Here is a tiny trained network, its code and every weight. The questions are about switching its units off for an input and a class, where a switched-off unit gives its printed mean instead of its output.

import numpy as np


def w(rows, s, z=0):
    codes = np.array(rows[::2]) - 128.0
    scale = np.full(codes.shape[1], s)
    scale[-1] = z or s
    return codes * scale


def norm(h):
    return h / np.sqrt((h * h).mean(-1, keepdims=True) + 1e-5)


def f(y):
    return y / 2 * (1 + np.tanh(0.7978845608 * (y + 0.044715 * y**3)))


def log_softmax(a):
    a = a - a.max(-1, keepdims=True)
    return a - np.log(np.exp(a).sum(-1, keepdims=True))


def net(x, mask):
    res = np.array(x, float).reshape(1, 8) / 4 @ E
    u = 0
    for l in range(2):
        y = f(norm(res) @ A[l][:, :-1].T + A[l][:, -1])
        res = res + np.where(mask[u : u + 15], y, B[l][:, -1]) @ B[l][:, :-1]
        u += 15
    return log_softmax(norm(res)[-1] @ U[:, :-1].T + U[:, -1])


A, B = {}, {}
E = w([
[137,131,138,147,117,139,130,122],'x0',
[122,121,122,131,138,114,112,144],'x1',
[247,150,119,165,138,111,167,182],'x2',
[134,89,60,129,74,198,120,156],'x3',
[122,127,125,131,133,127,122,140],'x4',
[68,91,90,207,147,51,177,119],'x5',
[125,135,129,123,127,140,139,125],'x6',
[106,138,126,139,138,141,126,166],'x7',
],0.011)
A[0] = w([
[138,190,206,135,178,84,101,110,2],'L0N0',
[166,187,205,82,136,66,174,150,122],'L0N1',
[131,80,101,107,87,93,88,93,135],'L0N2',
[144,144,134,132,186,108,116,174,118],'L0N3',
[85,102,104,148,120,142,113,98,145],'L0N4',
[164,131,116,126,140,159,139,147,73],'L0N5',
[140,97,157,144,144,99,154,124,117],'L0N6',
[83,129,153,167,155,103,98,79,179],'L0N7',
[103,132,123,89,137,185,134,93,117],'L0N8',
[103,99,115,139,145,173,125,111,132],'L0N9',
[207,177,135,128,156,105,177,120,61],'L0N10',
[141,149,75,177,122,111,211,163,104],'L0N11',
[149,83,134,114,76,199,112,162,147],'L0N12',
[132,150,110,176,161,124,158,150,132],'L0N13',
[80,97,247,91,97,151,50,135,84],'L0N14',
],0.011,0.0053)
B[0] = w([
[137,91,44,189,65,203,118,152,202],'L0N0',
[94,194,101,187,130,136,94,194,245],'L0N1',
[103,128,148,143,110,160,111,192,164],'L0N2',
[167,171,162,97,113,175,124,61,169],'L0N3',
[138,102,85,119,136,255,133,112,192],'L0N4',
[146,87,123,135,157,138,146,149,144],'L0N5',
[87,129,131,77,161,81,116,136,161],'L0N6',
[113,123,171,99,162,168,207,110,249],'L0N7',
[108,143,143,136,172,111,82,104,186],'L0N8',
[94,129,98,124,132,164,120,132,159],'L0N9',
[124,153,157,121,134,135,72,162,209],'L0N10',
[187,150,106,97,127,90,163,82,218],'L0N11',
[94,77,119,88,184,118,83,125,227],'L0N12',
[118,108,158,90,77,104,111,95,181],'L0N13',
[97,162,174,90,109,39,109,99,254],'L0N14',
],0.0078,0.006)
A[1] = w([
[82,50,49,216,48,203,141,150,112],'L1N0',
[37,97,98,121,83,189,63,59,120],'L1N1',
[245,140,69,131,102,135,104,153,207],'L1N2',
[170,113,134,66,131,166,84,172,158],'L1N3',
[183,189,91,171,26,158,195,190,166],'L1N4',
[149,218,241,118,149,59,111,112,108],'L1N5',
[137,84,44,131,98,87,163,104,115],'L1N6',
[95,132,117,124,144,125,62,182,120],'L1N7',
[130,162,179,147,101,62,117,164,148],'L1N8',
[151,81,52,185,139,49,229,136,74],'L1N9',
[83,201,191,150,148,2,130,112,106],'L1N10',
[97,135,156,160,164,146,179,121,127],'L1N11',
[33,176,113,158,116,102,153,89,252],'L1N12',
[177,37,64,168,112,64,242,96,17],'L1N13',
[87,140,157,182,146,106,221,87,116],'L1N14',
],0.0095,0.004)
B[1] = w([
[112,207,245,19,100,46,211,101,187],'L1N0',
[235,239,100,245,85,84,107,237,247],'L1N1',
[60,37,118,87,239,136,51,71,233],'L1N2',
[62,61,100,217,168,49,134,33,195],'L1N3',
[115,65,110,134,142,149,62,88,198],'L1N4',
[150,200,120,138,10,110,217,176,247],'L1N5',
[122,209,121,170,109,150,94,139,157],'L1N6',
[236,138,145,162,129,212,109,71,171],'L1N7',
[18,167,126,124,31,130,138,131,180],'L1N8',
[124,244,254,177,71,142,72,118,193],'L1N9',
[104,115,103,74,136,183,218,173,247],'L1N10',
[197,86,88,50,148,134,117,99,159],'L1N11',
[208,34,155,139,123,70,209,110,254],'L1N12',
[141,151,75,151,124,196,30,223,188],'L1N13',
[103,37,74,75,172,159,131,95,196],'L1N14',
],0.0065,0.008)
U = w([
[135,209,149,96,57,113,215,150,77],'0',
[152,189,111,137,125,145,2,142,73],'1',
[134,8,108,79,221,130,158,73,247],'2',
],0.012,0.0013)

Each question gives the input, the list of numbers given to net, and the class t.
The units are the neurons (one row each of A and B). Each row of codes is followed by its name. A weight is (code - 128) times the scale printed after its matrix; where a second scale follows, it is the last column's (A, B and U).
mask holds one flag per neuron, layer by layer. A switched-off neuron (its flag False) gives its mean, the last column of its row in B, instead of its output. The means were averaged over made-up inputs and are rounded, as every weight is.
A unit's drop is (log p(t) with every unit on - log p(t) with that unit switched off) / (log p(t) with every unit on - log p(t) with every unit switched off).
The circuit of an input: a set's keep is (log p(t) with only the set's units on - log p(t) with every unit switched off) / (log p(t) with every unit on - log p(t) with every unit switched off). Starting from the 12 units with the biggest drops (on a tie, the unit counted first), units are removed one at a time, each time the one whose removal leaves the highest keep (on an exact tie, the one counted first), for as long as the keep stays at least 0.8.
circuit, biggest first: the units of the circuit, biggest drop first
unit that matters most: the unit with the biggest drop
k most important neurons: the k neurons with the biggest drops, biggest first
top k neurons in layer l: the k neurons of layer l with the biggest drops, biggest first
drop of u: that unit's drop, to one decimal
input [-2,-8,6,0,-3,0,-1,8], class 1: 3 most important neurons => (L0N14, L1N12, L1N2)
input [-8,0,1,8,3,-4,8,7], class 2: circuit, biggest first => (L1N3, L0N1)
input [-7,6,-7,2,4,5,4,3], class 0: circuit, biggest first => (L1N0, L1N2)
input [-7,0,-5,8,-2,-1,-7,-8], class 1: 2 most important neurons => (L1N1, L0N12)
input [6,-6,-4,1,6,5,-8,-5], class 0: circuit, biggest first => (L1N2)
input [-6,-7,2,-1,-7,0,3,6], class 1: top 3 neurons in layer 1 => (L1N4, L1N12, L1N0)
input [-6,5,-8,5,5,7,-2,-7], class 0: 2 most important neurons => (L1N1, L1N0)
input [5,2,-7,-3,3,-8,5,-6], class 0: 2 most important neurons => (L0N14, L1N5)
input [8,3,0,-1,6,1,1,-8], class 2: 2 most important neurons => (L0N7, L0N14)
input [-6,-3,-6,6,5,7,6,0], class 0: top 2 neurons in layer 1 => (L1N0, L1N1)
input [-4,0,4,1,6,3,0,-4], class 1: top 3 neurons in layer 1 => (L1N13, L1N2, L1N12)
input [-8,-5,-3,1,-6,8,6,-6], class 0: top 3 neurons in layer 0 => (L0N4, L0N14, L0N12)
input [7,-8,-2,-3,7,1,5,-5], class 2: 2 most important neurons => (L0N7, L1N14)
input [0,3,1,2,-3,1,-7,-1], class 1: unit that matters most => L0N10
input [5,-7,5,5,-8,-6,-7,-5], class 2: drop of L0N4 => 0.0
input [-4,-3,-6,-1,1,-3,2,-5], class 0: drop of L0N14 => 1.3
input [-2,1,5,-6,-6,-3,1,5], class 1: drop of L0N0 => 0.2
input [-2,4,5,-7,1,-2,6,3], class 1: drop of L0N0 => 0.8
